Below is a small trained network, with its code and all its weights. Each question gives an input and a class and asks what happens when units are switched off, that is, made to give their printed mean instead of their output.

import numpy as np


def w(rows, s, z=0):
    codes = np.array(rows[::2]) - 128.0
    scale = np.full(codes.shape[1], s)
    scale[-1] = z or s
    return codes * scale


def norm(h):
    return h / np.sqrt((h * h).mean(-1, keepdims=True) + 1e-5)


def f(y):
    return y / 2 * (1 + np.tanh(0.7978845608 * (y + 0.044715 * y**3)))


def log_softmax(a):
    a = a - a.max(-1, keepdims=True)
    return a - np.log(np.exp(a).sum(-1, keepdims=True))


def net(x, mask):
    res = np.array(x, float).reshape(1, 7) / 4 @ E
    u = 0
    for l in range(4):
        y = f(norm(res) @ A[l][:, :-1].T + A[l][:, -1])
        res = res + np.where(mask[u : u + 4], y, B[l][:, -1]) @ B[l][:, :-1]
        u += 4
    return log_softmax(norm(res)[-1] @ U[:, :-1].T + U[:, -1])


A, B = {}, {}
E = w([
[26,70,173,118,69,197,89,202,82],'x0',
[239,38,160,100,43,198,100,143,126],'x1',
[168,222,213,140,149,193,205,98,66],'x2',
[84,127,94,24,108,184,194,171,85],'x3',
[127,88,122,147,137,138,134,91,254],'x4',
[126,126,100,84,97,104,49,10,105],'x5',
[136,98,38,166,126,204,101,133,76],'x6',
],0.006)
A[0] = w([
[254,228,89,161,134,195,176,71,135,2],'L0N1',
[220,73,121,232,147,91,126,135,202,32],'L0N2',
[174,91,60,168,107,128,34,93,62,77],'L0N3',
[141,224,238,153,186,93,207,153,131,95],'L0N4',
],0.0054,0.0051)
B[0] = w([
[123,2,207,112,152,207,12,138,171,180],'L0N1',
[88,68,152,197,160,56,85,49,234,175],'L0N2',
[180,171,188,98,224,82,192,143,115,172],'L0N3',
[152,87,85,29,179,81,175,60,46,255],'L0N4',
],0.0069,0.0028)
A[1] = w([
[228,36,168,143,142,78,53,132,209,42],'L1N1',
[63,198,147,124,71,3,58,140,84,20],'L1N2',
[234,65,145,49,66,161,180,58,137,6],'L1N3',
[65,38,170,117,44,58,60,88,200,9],'L1N4',
],0.0046,0.0023)
B[1] = w([
[104,120,195,75,100,205,119,65,168,251],'L1N1',
[171,129,189,111,167,110,141,98,157,159],'L1N2',
[139,208,29,143,104,11,130,151,79,199],'L1N3',
[161,121,160,212,137,235,73,148,254,207],'L1N4',
],0.0075,0.0027)
A[2] = w([
[147,146,62,210,124,88,21,34,67,96],'L2N1',
[209,82,127,216,137,145,115,99,174,2],'L2N2',
[125,201,120,172,165,2,158,167,152,150],'L2N3',
[19,106,39,177,217,137,128,94,129,78],'L2N4',
],0.0059,0.0035)
B[2] = w([
[113,152,73,46,152,74,185,110,86,239],'L2N1',
[30,80,254,124,153,72,65,72,180,207],'L2N2',
[141,199,234,85,146,129,199,78,91,242],'L2N3',
[154,140,17,80,92,110,102,179,71,251],'L2N4',
],0.0083,0.0018)
A[3] = w([
[120,130,88,106,132,182,179,76,182,136],'L3N1',
[157,127,127,127,143,118,212,121,154,3],'L3N2',
[233,123,74,173,141,187,186,120,152,25],'L3N3',
[109,137,160,160,95,170,122,255,58,82],'L3N4',
],0.0074,0.0032)
B[3] = w([
[199,68,73,74,178,97,35,155,77,185],'L3N1',
[240,101,171,148,188,141,133,126,164,124],'L3N2',
[104,191,97,60,173,79,86,59,192,130],'L3N3',
[13,119,30,212,1,105,111,193,136,253],'L3N4',
],0.0076,0.0032)
U = w([
[67,128,71,127,40,174,122,228,70,129],'0',
[149,182,136,84,175,113,202,91,60,234],'1',
[140,74,179,127,163,169,70,90,248,4],'2',
],0.012,0.0032)

Each question gives the input, the list of numbers given to net, and the class t.
The units are the neurons (one row each of A and B). Each row of codes is followed by its name. A weight is (code - 128) times the scale printed after its matrix; where a second scale follows, it is the last column's (A, B and U).
mask holds one flag per neuron, layer by layer. A switched-off neuron (its flag False) gives its mean, the last column of its row in B, instead of its output. The means were averaged over made-up inputs and are rounded, as every weight is.
A unit's drop is (log p(t) with every unit on - log p(t) with that unit switched off) / (log p(t) with every unit on - log p(t) with every unit switched off).
The circuit of an input: a set's keep is (log p(t) with only the set's units on - log p(t) with every unit switched off) / (log p(t) with every unit on - log p(t) with every unit switched off). Starting from the 12 units with the biggest drops (on a tie, the unit counted first), units are removed one at a time, each time the one whose removal leaves the highest keep (on an exact tie, the one counted first), for as long as the keep stays at least 0.8.
units of the circuit, in order: the units of the circuit, biggest drop first
top k neurons: the k neurons with the biggest drops, biggest first
top k neurons in layer l: the k neurons of layer l with the biggest drops, biggest first
drop when u is switched off: that unit's drop, to one decimal
input [-4,-8,-7,-1,6,-2,4], class 1: top 3 neurons in layer 2	(L2N3, L2N4, L2N1)
input [3,6,-2,-7,-3,7,8], class 1: top 2 neurons	(L0N3, L2N1)
input [-3,0,-5,-6,-6,-6,2], class 2: top 2 neurons in layer 1	(L1N1, L1N3)
input [-6,2,-2,-8,-6,-6,-2], class 2: top neuron in layer 0	(L0N2)
input [-3,5,6,5,6,-2,7], class 2: top 2 neurons	(L0N1, L3N3)
input [-2,0,-2,7,3,-8,-2], class 1: top 2 neurons	(L0N1, L3N2)
input [3,0,-8,7,-1,7,-7], class 2: top 2 neurons	(L1N4, L3N4)
input [1,-1,-2,4,-5,8,6], class 1: top 3 neurons	(L0N3, L3N4, L2N1)
input [1,5,8,-6,-7,-1,1], class 0: units of the circuit, in order	(L3N4, L2N3)
input [-4,6,7,3,3,3,7], class 2: top 2 neurons	(L0N1, L0N4)
input [5,-1,1,-4,-1,-1,-6], class 1: top 2 neurons	(L0N4, L0N2)
input [0,5,-3,1,3,-1,8], class 2: top 2 neurons in layer 0	(L0N4, L0N3)
input [5,4,8,1,-8,8,-3], class 0: top 2 neurons in layer 0	(L0N4, L0N2)
input [0,-4,-1,2,8,0,5], class 0: top neuron	(L2N4)
input [3,-4,5,-7,6,-5,-8], class 1: drop when L0N4 is switched off	0.2
input [0,-7,1,-8,5,0,-6], class 1: drop when L0N3 is switched off	0.0
input [-5,-7,-6,-6,2,-2,6], class 1: drop when L2N1 is switched off	0.3
